Each row comes from the steps of one walk. Every step used is in the known rows, and no mark comes twice. Write the walk behind each row, first mark first.
Known rows
y, t, f, h, u: -0.79 +0.47 +0.91 +1.20 +0.44 +1.59 +1.04 +2.72 -1.07 -0.73 -1.92 +0.88
 -0.36 -1.01 -1.89 +0.45 -1.38 +0.76 +1.89 +1.58 +0.64 +3.54 +0.45 -0.30
 -1.39 -1.34 +1.70 +0.07 +3.84 +0.93 -0.89 -2.08 -0.49 +1.91 +0.59 -0.65
 +1.01 -0.55 -0.99 +0.51 +1.03
t, f, x, u, v, h, y: -1.36 -0.53 -0.37 +1.60 +0.48 +1.26 -2.14 -1.73 +1.80 +0.50 -0.70 +1.66
 -1.68 -0.03 -0.96 +0.38 +1.42 -0.07 +3.18 +1.19 +2.80 +1.02 +0.94 -0.09
 -1.84 +0.04 -0.25 +0.62 +0.72 +3.33 -0.40 +0.51 -1.52 +1.37 +1.08 +0.07
 -0.65 +1.36 +0.24 +1.22 +1.42
t, u, y, v, h, f, x: -1.91 +0.47 +0.27 +1.94 +0.70 +1.10 -2.78 -3.59 +2.07 +0.14 -1.70 -0.58
 +0.05 +1.17 -0.16 +0.23 -0.08 +1.43 +1.36 -1.34 -0.80 -2.20 -0.81 -0.76
 -1.12 -0.75 -0.77 +0.26 +0.87 +1.55 +0.31 +1.27 -1.87 +1.73 +0.14 +0.62
 +0.48 +2.76 -0.87 +0.19 +1.76
y, v, u, x: +0.73 +0.99 +0.54 +0.24 +0.06 +0.44 +2.53 +0.30 +2.09 +0.31 -1.92 -2.08
 -1.45 +1.10 +0.05 +2.12 -0.45 -0.96 -0.07 -2.67 -0.15 +1.87 +0.49 -0.33
 -0.87 -0.27 +1.68 +0.53 +2.19 +2.93 +0.31 +0.64 -0.88 +0.73 -0.06 +0.45
 -1.57 +1.19 -1.87 -0.12 +1.68
v, u, x, y: -0.26 +1.00 -0.84 +0.68 +0.01 -0.85 -1.74 +0.53 +3.15 +0.59 -1.36 -1.53
 -0.93 +0.28 +0.58 +1.83 -0.14 -5.57 -0.93 -1.79 +1.02 +2.78 +1.75 -0.57
 +0.82 +1.24 +2.50 +0.22 +1.61 +2.23 -0.60 +0.26 -0.94 +1.06 +0.30 +0.99
 -0.41 +1.65 -1.03 +2.10 +1.06
f, u, x, v, h: -2.22 +1.39 +0.41 +1.18 +1.45 +0.48 -0.69 +0.27 -0.02 +0.55 -1.56 +0.73
 +0.81 -0.43 -2.26 +1.15 +2.16 +0.05 -0.61 +0.83 -1.25 +0.86 +0.37 +0.29
 -0.10 +0.85 +0.89 +0.42 +2.45 +1.86 -0.75 -0.11 -1.01 +1.08 +0.28 -1.22
 -0.60 +0.39 +0.10 +0.89 +1.26
h, y, f, t, v, u, x: -2.81 -4.18 +0.39 +0.51 +0.70 -0.40 -0.78 +1.07 -0.57 +0.47 -1.49 -1.50
 +1.04 +0.59 +0.64 -1.04 -0.29 -2.36 +1.28 -2.39 +0.70 +1.21 +0.55 +0.42
 -0.82 -0.02 +0.03 +0.76 +1.68 +4.65 +1.64 +0.14 -3.70 +1.28 -0.38 -1.04
 -2.72 -0.60 -0.17 +0.44 +0.74
f, t, u, v: +1.11 -0.92 -1.92 +1.65 -0.49 +1.96 +1.56 +0.88 -1.22 +0.43 -1.66 +0.35
 -2.30 -0.64 -3.27 +2.53 +0.99 -0.06 +1.39 -0.90 +2.42 +0.43 +2.13 -0.81
 -2.56 -2.19 +0.79 -0.02 -0.14 -0.38 -1.54 -0.05 -0.89 +2.02 -0.07 -1.07
 -0.72 -2.59 -0.02 +0.45 +0.13
x, u, y, v, h: +2.81 +2.57 +0.49 +1.46 +0.75 +3.75 -0.30 -1.49 +3.32 +0.07 -1.12 +0.53
 -0.17 +0.41 -0.84 +1.56 +1.36 +1.22 +1.84 +0.25 +0.65 +2.18 +0.64 -0.07
 -1.46 +0.67 +1.17 +0.20 -0.47 +1.36 -1.56 -0.41 +1.65 +0.83 +0.67 +1.09
 +0.56 +0.62 -0.90 +0.96 +1.39
u, y, f, h: -1.62 +2.50 +0.32 +0.74 +1.06 +2.34 +0.70 +1.95 +0.24 +0.25 -1.71 -0.24
 +0.01 -0.19 -3.83 +1.89 +1.37 -0.44 +1.26 +2.02 -0.95 +4.26 +0.92 +0.89
 -0.10 -0.18 +4.26 -0.13 +1.05 +0.37 +0.16 -0.63 +0.45 +0.65 +0.71 -0.75
 +0.83 +0.06 -0.35 +0.41 +1.74
f, v, h, t: -0.79 +0.06 -0.89 +2.20 +1.42 +1.49 -0.49 +2.09 -0.20 +0.08 -1.61 +1.71
 +0.32 -2.41 -2.67 +2.74 +0.34 +0.47 -0.51 +1.59 -1.52 +0.12 +2.10 -0.10
 -1.00 +0.24 +2.50 +0.57 +0.45 -0.69 -1.70 -1.27 -1.51 +1.30 -0.09 -1.99
 +1.54 -0.94 -0.15 +1.63 +0.41
v, x, u, y: +1.56 -0.81 +1.09 +1.25 -0.60 +0.20 +0.03 -1.58 +3.75 +0.89 -1.38 -1.21
 -1.73 -0.30 -2.55 +3.29 +0.64 -1.94 +0.27 -1.30 +1.45 +1.16 +0.60 -0.45
 -0.76 +0.54 +2.14 -0.09 -1.57 +2.18 -0.45 +0.90 +0.73 +0.54 +0.22 +1.44
 +0.39 -0.40 -0.57 +2.03 +0.43
t, y, v, x, u: +3.51 -0.21 +0.90 +0.13 -1.53 +0.56 +2.00 -1.54 +7.37 +0.44 -1.43 -1.39
 -3.14 -0.54 +2.02 +2.78 +1.58 -1.03 +1.02 -2.40 +0.73 +2.80 +1.72 -0.44
 -0.38 +0.08 +0.81 +0.33 -1.57 +4.06 +0.10 +1.28 -0.05 +0.26 +0.49 +2.08
 +0.21 -1.96 +0.12 +0.75 +0.64
x, y, t, u: +0.78 +0.41 -1.71 +1.51 +0.02 +0.83 -1.96 +0.32 +1.77 -0.10 -1.98 -0.93
 -1.31 -1.36 -0.30 +2.87 +0.03 -3.41 -0.25 -2.00 +1.14 +2.44 +1.86 -0.37
 -0.63 -0.24 +0.60 -0.06 +0.38 -2.70 -1.84 -1.32 +1.32 +1.00 +0.48 +0.96
 +0.90 -2.71 -0.72 +1.77 +0.79
u, v, h, y, t: -1.28 -0.39 -0.50 +2.21 +1.32 +1.19 -0.13 +1.87 -1.39 +0.84 -1.88 +2.08
 -1.48 -1.08 -3.69 +3.30 -0.29 -0.16 +1.61 +0.32 +0.50 +1.38 +0.37 +1.03
 -2.39 +0.34 +0.91 +0.70 -0.89 -1.99 -2.17 -2.51 +0.09 +0.97 +1.03 +0.21
 +0.80 -0.66 -1.30 +0.89 +1.85
y, v, h, t, u, x: -0.02 -1.10 -0.42 +0.55 +1.03 +1.81 +0.02 +1.14 +2.06 -0.23 -1.43 -0.40
 +0.22 -0.55 +0.62 +1.04 -0.80 -0.26 -1.28 -1.74 -1.13 -0.85 +0.95 -0.53
 -1.43 -0.56 -0.35 +0.52 +1.33 +0.16 -1.21 -0.73 -1.76 +1.45 +0.11 -1.65
 -1.22 -0.02 -0.81 +0.87 +0.54
y, f, u, x: -2.23 +0.09 +0.25 +0.00 +0.66 -0.77 +1.27 +0.33 +0.31 +0.44 -2.46 -2.51
 -0.03 +0.66 -2.71 +1.29 +1.19 -1.09 -0.25 -1.60 -1.82 +2.29 -0.36 +0.51
 -0.24 -0.16 -0.03 +0.06 +2.30 +2.68 +1.62 -1.06 -1.54 +0.44 -0.08 -0.80
 -0.44 +0.12 +0.19 -0.46 +0.79
u, y, f, h, t: -1.62 -0.04 +0.50 +0.80 +2.18 +1.92 +0.72 +2.34 -0.94 -0.07 -1.64 +0.87
 +0.37 -2.05 -2.38 +3.05 +0.31 +0.07 -0.13 +2.68 -0.52 +2.42 +0.91 +0.53
 +0.35 -0.27 +4.08 +0.17 -0.12 -1.04 -1.19 -1.59 -0.68 +1.03 +0.66 -1.93
 +0.55 -0.45 -0.55 +1.05 +0.87
y, f, t, v: -1.82 -2.60 -0.28 +1.30 -0.58 +0.92 +2.48 +0.44 -1.76 -0.14 -1.68 -0.91
 -0.15 -1.69 -0.85 +0.83 +0.82 -0.42 +1.70 -0.85 +2.41 +2.21 +1.05 +1.05
 -1.20 -1.69 +0.99 +0.25 +1.41 +1.14 +0.48 -0.76 -1.45 -0.03 -0.36 -1.59
 -0.24 -5.01 +0.87 -0.30 +0.21
f, h, v, u, x: -0.45 +0.25 +0.20 +0.77 +1.20 -0.07 +0.23 +2.45 -0.42 +0.50 -2.03 +0.38
 -0.87 -0.03 -0.95 +0.84 -1.00 -1.79 -0.55 +0.70 -0.54 +2.59 +0.59 -0.09
 -0.36 -0.09 +2.50 -0.01 +2.47 +4.17 -0.03 +0.94 -2.87 +1.29 -0.09 -0.94
 -0.75 +1.97 -2.02 +0.63 +1.64
t, f, x, u, y, v, h: +0.32 +1.50 +1.19 +1.19 +0.23 +1.97 -1.32 -3.64 +2.68 +0.08 -1.04 -0.52
 +0.41 +0.81 +0.87 +0.48 +1.18 +2.13 +2.66 -0.70 +3.09 +1.83 +0.21 -0.46
 -1.50 -0.27 -0.11 +0.36 +0.17 +2.46 -0.42 +0.77 +1.10 +0.85 +0.64 +1.08
 -0.52 +1.49 -0.68 +0.17 +1.95
x, u, v, h, y, f, t: +0.42 -1.64 +0.31 +1.67 +1.57 +1.73 -1.36 +1.73 +0.75 +0.43 -1.14 +2.47
 +0.04 +0.31 -2.63 -0.83 +1.28 -0.44 +3.29 +1.89 +0.63 +2.37 +2.07 +0.02
 -1.92 +0.05 -0.05 +0.25 -0.51 +1.89 -0.92 -1.07 -1.93 +1.45 +0.56 -0.65
 -1.27 -1.49 +1.27 +0.41 +0.47
u, y, v, h, t: -0.01 -0.01 +0.10 +1.53 +1.72 +2.79 +0.68 +0.19 +0.77 -0.10 -1.42 +1.15
 +0.12 -1.90 -0.91 +4.29 -0.09 +1.46 -0.08 +0.43 +0.21 -0.17 +0.23 +0.25
 -0.92 +0.33 +2.38 +0.64 -1.21 -1.29 -2.58 -1.90 +0.39 +1.32 +0.58 -0.68
 +1.37 +0.25 -1.25 +1.37 +0.90
t, u, v, x, y: +1.16 -0.20 -1.56 +0.91 -0.79 +0.03 -1.62 -1.05 +4.70 +0.74 -1.50 -0.40
 -3.20 -1.28 +0.28 +4.38 +1.51 -4.52 +0.50 -1.59 +1.89 +0.25 +1.93 -0.50
 -0.67 -0.41 +1.60 -0.14 -1.76 +1.18 -1.10 +1.16 -0.03 +1.10 +0.89 +0.17
 -0.17 -1.33 +0.66 +2.21 +0.82
f, u, v, h, y, t: -0.93 -0.07 -0.33 +1.64 +2.05 +0.64 -1.14 +1.35 -2.20 +0.79 -2.32 +1.94
 -0.27 -0.53 -4.03 +3.49 +0.79 +1.12 +1.46 -0.10 -0.65 +1.16 -0.30 +0.85
 -2.24 +0.68 -0.05 +0.63 -1.49 -0.70 -1.54 -2.70 -0.28 +1.82 +0.88 +0.02
 +0.60 +0.20 -0.72 +0.61 +1.77
f, x, v, h, t: -2.55 -0.73 +0.63 +1.77 +1.46 -0.14 -0.04 +1.06 -1.10 +0.14 -1.39 +2.04
 -0.63 -3.06 -0.96 +3.08 +0.59 +0.71 -1.45 +2.70 +0.67 +0.18 +1.19 -0.26
 +0.12 -0.09 +2.54 +0.83 +0.57 -1.35 -2.55 +0.44 -1.63 +0.80 +0.41 -1.64
 -0.31 -0.86 -0.42 +1.09 +0.99
h, v, x, y, f, t: -2.20 -3.23 +0.21 +1.41 +0.72 -2.12 -1.32 +0.59 +2.14 +0.54 -2.27 +0.55
 -1.19 -1.99 +0.65 +1.95 +0.10 -3.80 +0.92 -0.38 +1.10 +1.79 +1.41 +0.23
 -0.12 -0.14 +1.98 -0.32 -1.32 +2.00 -0.26 -0.30 -1.54 +0.41 +0.21 -0.10
 +0.67 -2.86 +1.22 +0.69 +0.55
x, u, y, f, h, t, v: +0.69 -1.86 +0.51 +0.72 +1.57 +3.16 -0.27 -1.27 -1.32 -0.23 -1.07 +0.59
 +0.77 -2.59 +2.27 +0.32 +1.38 +1.05 +1.52 +2.48 +2.69 +2.48 +0.49 +0.59
 +0.13 -0.84 +1.12 +0.21 -0.55 +2.05 -0.65 -0.49 -0.96 +0.29 +0.54 -2.29
 -1.46 -2.50 -0.15 +1.19 +0.41
x, v, u, y, t: -0.38 -0.22 +1.08 +2.28 +1.36 +0.80 -0.49 -1.24 -2.29 +0.75 -2.15 -0.54
 -0.23 -0.97 -1.40 +4.30 +0.48 +0.02 +0.89 -0.53 +2.69 +2.18 -0.13 +0.00
 -0.03 +0.16 +1.61 +0.43 -0.70 -1.56 -1.97 -0.49 +2.17 +1.01 +0.25 +1.22
 -0.59 -1.19 -2.75 +1.13 +1.92
h, f, y, t, u, v, x: -0.84 -2.72 +0.08 +2.13 +0.80 -0.93 +0.20 -2.77 +1.86 +1.20 -2.37 -0.40
 -1.01 -0.29 -1.02 +2.81 -0.56 -2.42 +1.16 -2.27 +0.65 -1.88 -0.16 -0.42
 -1.24 -1.47 -2.28 -0.25 -2.16 +1.18 -0.02 +1.14 -1.96 +1.29 +0.12 -0.62
 -0.10 -1.36 +0.23 +0.52 +1.10
t, u, x, v, h, y, f: -3.80 -1.29 -0.57 +1.28 +2.00 +2.47 -3.29 +0.10 +3.24 +0.02 -1.19 +0.34
 +0.04 -0.32 +0.04 -0.97 +2.08 -2.30 +1.69 +1.08 -2.20 +0.69 +0.83 +0.84
 -0.10 +0.79 -0.62 +0.51 +2.88 +2.27 +0.53 -0.28 -1.49 +0.91 +0.83 -1.28
 -1.11 -0.86 +0.82 +1.45 +1.16
u, x, y, t: -2.39 -0.27 -0.47 +1.19 +0.10 -1.87 -0.33 +0.07 +0.03 +1.17 -2.17 -1.35
 -1.46 -1.31 +0.66 +1.98 -1.29 -3.83 -0.98 -2.52 +2.10 +2.86 +0.83 +0.14
 -0.30 +0.53 +1.65 +0.26 +0.05 -1.91 -1.60 -1.98 +0.86 -0.33 +0.65 +1.40
 +0.01 -0.90 -1.72 +0.99 +1.48

Write each row's walk
-1.97 +0.26 +0.65 +1.66 +1.98 -2.01 -3.84 -0.76 +0.20 +0.66 -2.18 +0.24
 +2.18 +0.46 -0.26 +0.42 -1.10 -2.45 -0.46 -1.69 -0.99 +0.22 -0.56 +0.14
 +0.15 +1.13 -1.39 +0.05 +0.90 -0.25 -0.95 -2.73 -1.56 +1.21 +0.45 +0.51
 +0.60 +1.61 -0.68 +1.06 +1.41 -> v, h, f, u, x, y, t
-0.46 +0.27 +0.08 +2.04 +1.81 +0.08 -3.73 -2.42 -0.33 -0.31 -1.95 +1.09
 +2.57 -0.55 +0.15 +1.16 +0.73 -0.51 +1.09 -0.50 -0.61 -0.51 -1.05 +0.84
 +0.20 +0.45 -2.00 +0.03 +1.22 +1.22 -0.41 -2.43 -1.97 +1.50 +0.31 -0.58
 +1.71 -0.25 +0.49 +1.29 +0.97 -> x, y, t, v, h, f, u
-0.89 -1.92 +0.13 +1.53 +0.08 -0.23 +0.01 -3.88 -1.11 +1.07 -1.67 +0.24
 -3.45 -0.83 +1.13 +1.09 +0.70 +1.03 +3.50 -0.22 +5.72 +1.86 +0.28 -0.50
 -2.08 -1.44 -1.21 +0.52 -0.78 +1.75 -0.65 +0.20 -0.04 +0.26 +1.02 +0.95
 -2.20 -0.78 -1.05 -0.08 +1.69 -> h, y, t, f, x, u, v
+2.81 -2.16 +2.34 -0.03 +0.65 +0.44 +0.82 +0.88 +2.51 -0.42 -1.26 +0.76
 +0.03 -1.93 +1.15 +0.99 +0.78 -0.67 +0.49 +1.83 +0.63 +2.30 +1.38 +0.33
 -0.26 -1.02 +1.01 +0.07 -0.26 +3.23 +0.10 +1.08 -2.36 -0.19 +0.41 -2.40
 -2.29 -3.60 +1.24 +0.80 +0.41 -> y, f, h, t, v, x, u
-0.77 -2.85 +1.18 +1.40 +0.25 +0.00 -0.26 -2.80 +3.76 +0.45 -1.99 -0.99
 -0.68 +0.37 -0.08 +2.60 -0.52 +0.04 +1.15 -4.11 -0.68 -3.82 -0.30 -0.69
 -1.60 -0.98 +0.88 +0.02 -1.17 +2.09 +0.58 +0.67 -1.26 +1.92 -0.16 +0.56
 +0.12 -0.45 +0.07 +0.72 +0.81 -> h, f, t, u, y, v, x
-4.44 -0.20 +1.47 +2.36 +0.96 -0.17 -2.08 -2.62 -2.03 +0.70 -1.48 +0.23
 +1.04 -1.16 -0.65 +1.75 +0.90 +1.53 +1.52 +0.39 +3.92 +1.14 -0.17 +0.23
 -0.53 -0.37 +0.38 +0.58 +0.51 -1.26 -1.48 +0.28 +1.33 +0.61 +0.61 +0.18
 -0.56 -0.39 -1.23 +0.51 +2.40 -> u, y, t, f, x, v, h
-4.44 -2.56 -0.95 +1.65 +1.71 +1.17 -3.29 +1.31 +1.10 +0.67 -0.93 +1.77
 +0.27 -0.71 -0.86 -1.13 +1.01 -1.63 +0.25 -0.35 -1.23 -1.13 +1.81 -0.23
 -1.16 +1.28 +1.27 +0.77 +1.82 +1.85 -0.83 -0.08 -2.27 +2.35 +0.34 -0.76
 -1.13 -0.19 +0.54 +2.14 +0.65 -> f, t, u, x, v, h, y
-2.78 -2.38 +1.64 +1.51 +0.95 -1.16 -0.20 -0.64 -0.33 +0.74 -2.38 +0.64
 -0.71 -2.10 -0.85 +3.86 -1.07 -0.22 +1.15 -0.52 +2.23 +0.66 -0.90 +0.94
 -1.13 -0.87 +2.25 -0.28 -1.11 +1.54 -0.23 -0.30 +0.09 +0.71 +0.52 -0.41
 +1.18 -0.92 -1.27 +0.90 +2.07 -> u, y, t, f, h, v, x
+1.11 +1.81 -0.23 -0.02 +0.76 +1.26 -1.98 +1.65 +3.77 +0.21 -1.59 +0.60
 -0.90 -0.28 -0.28 +1.70 +2.17 -3.02 +1.59 +1.53 -0.49 +3.11 +2.42 +0.08
 -0.24 -0.90 +2.26 -0.37 -0.62 +1.62 -0.08 +1.18 -0.80 +1.12 +1.26 -1.58
 -1.52 -1.03 +1.37 +0.85 +1.80 -> t, u, v, x, y, f, h
-0.97 -0.43 +1.88 +0.24 +0.09 +1.34 +0.87 -1.30 +3.55 +0.10 -1.81 -0.68
 -1.15 -0.36 +0.87 +2.50 +0.03 +1.29 +2.41 -1.35 +0.49 +0.26 -0.63 -0.33
 -1.50 -0.80 +2.77 +0.17 +0.11 +4.32 +0.58 +0.40 +0.37 +1.74 +0.83 +0.23
 +0.13 +1.10 -0.44 +0.66 +1.72 -> t, f, h, u, y, v, x
-0.90 -0.96 -0.66 +0.75 +1.66 +1.03 -4.17 +1.28 +3.66 -0.36 -1.17 -0.41
 +1.63 -0.68 +1.39 -0.03 +0.21 -4.48 -0.41 +0.29 -0.72 +1.71 +1.76 -0.04
 +0.72 +0.45 -0.95 +0.07 +1.08 -0.10 -0.97 -1.32 -1.71 +1.00 +0.62 -1.64
 -0.72 -0.53 +0.74 +1.88 +0.29 -> v, h, t, u, x, y, f
-2.52 -0.60 +0.43 +1.84 +1.30 -0.50 -1.79 -0.82 +2.18 +0.47 -1.34 +1.26
 +1.21 +0.62 +1.25 -1.52 -1.38 -1.72 +0.72 -1.57 -0.42 -1.55 +0.86 -0.46
 -0.62 +0.39 +0.87 +0.20 +1.83 +1.58 -0.80 -1.43 -2.80 +1.52 +0.18 +0.14
 +0.26 +1.31 +0.21 +0.62 +0.95 -> u, x, y, v, h, f, t
-1.07 +1.62 +1.18 +0.34 +1.10 -0.80 -1.65 +1.83 +0.20 +0.02 -1.42 -0.28
 +1.88 +0.49 +0.30 +0.70 -1.00 -2.75 +0.50 -0.78 +2.18 +4.12 +1.68 -0.05
 +0.17 -0.14 +2.32 +0.11 +2.70 +0.70 -0.47 -0.74 -0.38 +1.47 +0.66 -0.36
 -1.38 +0.98 -1.21 +1.02 +2.34 -> v, u, x, y, t, f, h
-1.78 -0.54 -0.03 +2.26 +1.52 -1.87 -3.89 -2.49 +0.26 +1.14 -2.38 -0.91
 +0.44 +0.19 +2.78 -0.26 -1.25 -2.96 +0.91 -2.29 +0.40 +0.29 +0.61 -0.71
 +0.28 +0.56 -0.38 +0.23 +0.95 +1.33 -0.04 -0.89 -1.35 +0.80 +0.04 +1.04
 -0.77 +1.00 -1.82 +1.10 +1.84 -> h, f, v, u, x, y, t
-2.57 +0.47 +0.36 +1.76 +1.18 +1.83 -3.80 -1.47 +0.77 +0.29 -1.39 -0.20
 +0.89 -0.27 -0.89 +0.42 +2.66 +0.38 +1.39 +1.59 +0.48 +1.38 +0.67 -0.18
 -0.09 -0.23 -0.32 +0.29 +0.49 +0.46 -0.52 +1.89 +0.00 +1.05 +0.46 -0.63
 -1.25 -0.28 +0.09 +0.66 +1.74 -> t, u, y, f, x, v, h
+1.30 -2.05 -0.17 +0.81 -0.25 +0.52 +0.40 -2.35 +0.68 +0.92 -1.51 -0.46
 -2.95 -1.48 +2.53 +1.34 +2.02 +0.64 +2.20 +1.30 +4.20 +3.57 +1.49 -0.89
 +0.01 -1.52 -1.82 +0.51 -2.96 +2.29 -0.97 +0.88 -1.87 +0.38 +0.71 +0.06
 -1.88 -1.30 -0.40 -0.24 +0.40 -> h, t, y, f, x, u, v
-1.34 -1.04 +1.28 +1.09 +1.49 -0.77 -0.21 +1.11 -1.88 +0.20 -2.17 +0.05
 +0.62 -0.08 +0.26 +0.74 -1.96 -0.95 +0.68 -0.34 +1.90 +2.64 -0.14 +0.24
 -0.66 -0.95 +0.36 +0.01 +2.85 +2.70 -0.03 -0.39 -1.88 +1.17 +0.00 -0.96
 -1.20 +0.73 -2.44 +0.16 +2.09 -> y, t, f, h, v, u, x
+0.35 -0.99 +1.25 +1.75 +0.03 +0.42 -2.30 -1.47 -2.26 +0.69 -1.46 -0.23
 +1.58 -0.45 -0.15 -0.19 -0.02 +1.42 +1.11 -0.65 +3.62 +2.50 -0.10 +0.12
 -1.85 -0.28 -1.47 +0.49 -1.80 +0.24 -1.29 +0.43 -0.07 +0.24 +0.14 +0.36
 -1.36 -0.91 -1.33 +0.35 +1.59 -> f, x, u, y, t, v, h
-4.19 -1.36 +0.34 +1.75 +0.30 -1.08 -0.81 -1.06 -1.99 +0.82 -1.74 +0.41
 -1.06 -0.53 -1.53 +2.03 -0.31 +0.98 +2.42 -0.76 +3.72 +1.03 -0.06 +0.38
 -2.29 -1.09 -0.39 +0.81 +0.05 -0.30 -0.54 -0.43 -0.73 +0.92 +0.86 +0.12
 -0.56 +0.45 -0.92 -0.21 +2.39 -> u, v, h, y, t, f, x
-1.51 -3.31 +0.04 +1.26 +0.98 +0.27 -2.53 -1.40 +2.62 +0.66 -2.27 -1.75
 -0.02 -1.43 -0.29 +2.94 +1.32 -0.64 +0.85 -1.73 -1.53 -1.50 +1.04 -0.46
 -0.81 -0.62 +0.50 +0.13 -2.33 +1.80 +1.16 +0.90 -0.91 +1.16 -0.21 -1.43
 -0.52 -1.92 +0.61 +1.39 +0.52 -> h, t, u, y, f, v, x
-0.83 -3.92 -0.08 +0.83 +0.22 -0.13 -0.47 +1.17 +2.51 +0.73 -1.84 +0.14
 -2.00 -0.26 -2.44 +2.74 +0.95 -1.87 +1.97 -1.66 -0.18 -1.01 +1.39 -0.07
 -2.28 -1.22 +0.29 +0.19 -1.87 +2.05 +0.55 +0.75 -2.27 +1.80 +0.36 -1.09
 -1.59 -2.36 +1.51 +0.65 +0.59 -> h, y, f, t, u, v, x
-4.02 -2.65 +0.04 +1.44 +1.54 +0.78 -1.92 -3.67 -0.96 +0.46 -1.87 -1.01
 -1.39 -2.61 +2.41 +1.91 +2.42 +0.86 +0.72 +1.21 +2.28 +0.15 +0.20 -0.65
 +0.83 -1.06 +0.39 +0.51 -0.51 +0.11 -0.58 +1.65 -0.10 +0.55 +0.47 -0.87
 -2.09 -1.76 -0.46 +0.62 +1.09 -> h, t, u, y, f, x, v
-2.53 -1.37 +0.25 +2.51 +0.92 -0.15 -3.00 -2.39 +0.43 +0.26 -1.30 +0.60
 +1.67 -0.59 +2.10 -1.14 -1.60 -2.67 +0.83 -0.97 +1.00 -1.21 -0.81 +0.99
 -0.04 +0.10 -1.87 +0.24 +2.44 +0.67 -0.63 -1.94 -2.58 +0.21 +0.38 -0.67
 +0.65 -0.24 -0.67 +1.46 +1.19 -> u, x, y, t, v, h, f
